Below is a small trained network, with its code and all its weights. Each question gives an input and a target symbol and asks what happens when units are switched off, that is, made to give their printed mean instead of their output.

import numpy as np


def w(rows, s, z=0):
    codes = np.array(rows[::2]) - 128.0
    scale = np.full(codes.shape[1], s)
    scale[-1] = z or s
    return codes * scale


def f(y):
    return np.maximum(y, 0)


def softmax(a):
    e = np.exp(a - a.max(-1, keepdims=True))
    return e / e.sum(-1, keepdims=True)


def log_softmax(a):
    a = a - a.max(-1, keepdims=True)
    return a - np.log(np.exp(a).sum(-1, keepdims=True))


def net(x, mask):
    ids = ['γεθστω'.index(c) for c in x.split()]
    T = len(ids)
    res = E[ids] + P[:T]
    u = 0
    for l in range(2):
        r = res
        for j in range(2):
            rows = slice(3 * j, 3 * j + 3)
            q, k, v = (r @ M[l][rows].T for M in (Q, K, V))
            z = softmax(np.where(np.tri(T) > 0, q @ k.T / 3**0.5, -1e9)) @ v
            o = O[l][rows]
            res = res + np.where(mask[u + j], z, o[:, -1]) @ o[:, :-1]
        u += 2
        y = f(res @ A[l][:, :-1].T + A[l][:, -1])
        res = res + np.where(mask[u : u + 12], y, B[l][:, -1]) @ B[l][:, :-1]
        u += 12
    return log_softmax(res[-1] @ U[:, :-1].T + U[:, -1])


Q, K, V, O, A, B = {}, {}, {}, {}, {}, {}
E = w([
[193,151,152],'γ',
[72,96,67],'ε',
[157,126,185],'θ',
[221,156,3],'σ',
[123,58,161],'τ',
[83,123,115],'ω',
],0.016)
P = w([
[2,194,184],'0',
[201,72,103],'1',
[211,90,113],'2',
[212,82,125],'3',
[172,93,133],'4',
[169,92,139],'5',
[162,92,146],'6',
[181,91,129],'7',
[186,86,123],'8',
[178,92,137],'9',
[179,96,137],'10',
[184,96,128],'11',
],0.0067)
Q[0] = w([
[116,178,111],'L0H0',
[136,52,244],'L0H0',
[131,75,173],'L0H0',
[75,217,101],'L0H1',
[195,228,163],'L0H1',
[116,212,163],'L0H1',
],0.011)
K[0] = w([
[251,200,216],'L0H0',
[77,106,158],'L0H0',
[2,131,188],'L0H0',
[171,133,52],'L0H1',
[98,142,147],'L0H1',
[101,172,12],'L0H1',
],0.0099)
V[0] = w([
[255,170,136],'L0H0',
[102,109,163],'L0H0',
[42,195,184],'L0H0',
[59,107,197],'L0H1',
[250,52,113],'L0H1',
[180,173,66],'L0H1',
],0.0067)
O[0] = w([
[210,244,173,63],'L0H0',
[171,255,230,132],'L0H0',
[89,217,118,41],'L0H0',
[132,68,135,206],'L0H1',
[132,6,44,255],'L0H1',
[186,157,28,13],'L0H1',
],0.005,0.0031)
A[0] = w([
[133,173,50,100],'L0N0',
[55,145,156,161],'L0N1',
[218,241,254,174],'L0N2',
[27,96,88,197],'L0N3',
[108,104,89,42],'L0N4',
[81,115,38,40],'L0N5',
[28,67,112,180],'L0N6',
[184,76,167,74],'L0N7',
[118,215,202,34],'L0N8',
[93,94,112,49],'L0N9',
[165,83,144,116],'L0N10',
[187,123,127,252],'L0N11',
],0.0089,0.0034)
B[0] = w([
[187,122,92,153],'L0N0',
[109,39,149,146],'L0N1',
[2,128,59,154],'L0N2',
[168,98,40,222],'L0N3',
[200,206,154,145],'L0N4',
[138,236,123,162],'L0N5',
[193,67,43,255],'L0N6',
[167,130,142,196],'L0N7',
[45,192,73,133],'L0N8',
[133,128,183,159],'L0N9',
[68,92,143,198],'L0N10',
[31,52,119,207],'L0N11',
],0.0051,0.0079)
Q[1] = w([
[79,143,139],'L1H0',
[127,245,160],'L1H0',
[143,216,135],'L1H0',
[115,155,128],'L1H1',
[111,236,166],'L1H1',
[93,4,105],'L1H1',
],0.015)
K[1] = w([
[42,136,152],'L1H0',
[190,17,160],'L1H0',
[146,82,151],'L1H0',
[145,131,143],'L1H1',
[252,145,138],'L1H1',
[38,104,129],'L1H1',
],0.013)
V[1] = w([
[155,55,179],'L1H0',
[154,113,149],'L1H0',
[143,81,214],'L1H0',
[2,127,130],'L1H1',
[58,28,13],'L1H1',
[132,85,162],'L1H1',
],0.0082)
O[1] = w([
[112,2,107,113],'L1H0',
[168,51,159,113],'L1H0',
[50,118,164,90],'L1H0',
[81,150,207,208],'L1H1',
[139,193,36,253],'L1H1',
[157,83,207,144],'L1H1',
],0.0061,0.017)
A[1] = w([
[3,110,125,107],'L1N0',
[214,188,157,154],'L1N1',
[84,152,71,74],'L1N2',
[209,149,165,39],'L1N3',
[103,141,159,52],'L1N4',
[152,117,194,142],'L1N5',
[87,131,82,121],'L1N6',
[170,190,92,251],'L1N7',
[144,148,183,37],'L1N8',
[160,60,130,143],'L1N9',
[160,176,130,128],'L1N10',
[87,194,151,238],'L1N11',
],0.013,0.0025)
B[1] = w([
[223,115,183,182],'L1N0',
[134,186,97,167],'L1N1',
[145,119,118,213],'L1N2',
[96,108,103,146],'L1N3',
[254,183,239,136],'L1N4',
[83,22,171,141],'L1N5',
[161,101,82,203],'L1N6',
[113,200,122,254],'L1N7',
[183,64,122,132],'L1N8',
[221,185,110,229],'L1N9',
[85,115,89,159],'L1N10',
[48,49,97,155],'L1N11',
],0.0053,0.0093)
U = w([
[109,129,160,202],'γ',
[68,34,52,24],'ε',
[152,138,204,253],'θ',
[254,164,185,45],'σ',
[208,16,146,170],'τ',
[84,71,108,107],'ω',
],0.0087,0.0048)

Each question gives the input, a string of symbols that net reads in full, and the target symbol t.
The units are the heads (3 rows each of Q, K, V and O) and the neurons (one row each of A and B). Each row of codes is followed by its name. A weight is (code - 128) times the scale printed after its matrix; where a second scale follows, it is the last column's (O, A, B and U).
mask holds one flag per unit, layer by layer, with each layer's heads first. A switched-off unit (its flag False) gives its mean, the last column of its rows in O or B, instead of its output. The means were averaged over made-up inputs and are rounded, as every weight is.
A unit's drop is (log p(t) with every unit on - log p(t) with that unit switched off) / (log p(t) with every unit on - log p(t) with every unit switched off).
The circuit of an input: a set's keep is (log p(t) with only the set's units on - log p(t) with every unit switched off) / (log p(t) with every unit on - log p(t) with every unit switched off). Starting from the 12 units with the biggest drops (on a tie, the unit counted first), units are removed one at a time, each time the one whose removal leaves the highest keep (on an exact tie, the one counted first), for as long as the keep stays at least 0.8.
circuit, biggest first: the units of the circuit, biggest drop first
top k neurons: the k neurons with the biggest drops, biggest first
which heads matter: for each layer, one digit per head in row order, 1 if its drop is at least 0.15 and else 0, layers parted by /
drop of u: that unit's drop, to one decimal
input σ θ σ ε τ σ τ τ θ ε τ, target σ: circuit, biggest first => L1H0; L0H1; L1H1
input σ θ τ ε τ τ θ σ θ θ ε ω, target σ: circuit, biggest first => L1H0; L0H1
input ε τ τ, target ε: top 3 neurons => L0N3; L1N0; L0N6
input ε γ γ τ τ θ τ γ, target ε: which heads matter => 10 / 01
input θ θ τ θ, target θ: which heads matter => 11 / 01
input σ ε τ τ ε ω γ γ γ γ ω ε, target σ: top neuron => L1N7
input γ σ θ, target γ: top 2 neurons => L0N2; L1N11
input θ γ σ σ ε θ γ, target θ: which heads matter => 11 / 01
input ε γ τ ε τ, target ε: top 4 neurons => L0N3; L0N6; L1N0; L0N1
input θ θ θ ε τ θ, target θ: top 3 neurons => L0N2; L1N4; L0N6
input θ σ ω, target θ: top 2 neurons => L0N6; L0N3
input τ τ σ ε ε, target τ: top 2 neurons => L0N2; L0N11
input τ τ τ ε ε τ ε, target τ: which heads matter => 01 / 11
input θ τ τ γ, target θ: top neuron => L0N2
input γ σ τ τ τ τ θ τ θ γ, target γ: top 3 neurons => L0N2; L0N8; L1N11
input θ τ τ, target θ: drop of L1H0 => 0.2
input σ γ τ θ σ ε, target σ: drop of L1H1 => 0.1
input γ θ θ θ, target γ: drop of L1H1 => -0.1
input ε τ τ σ γ, target ε: drop of L1N3 => 0.0
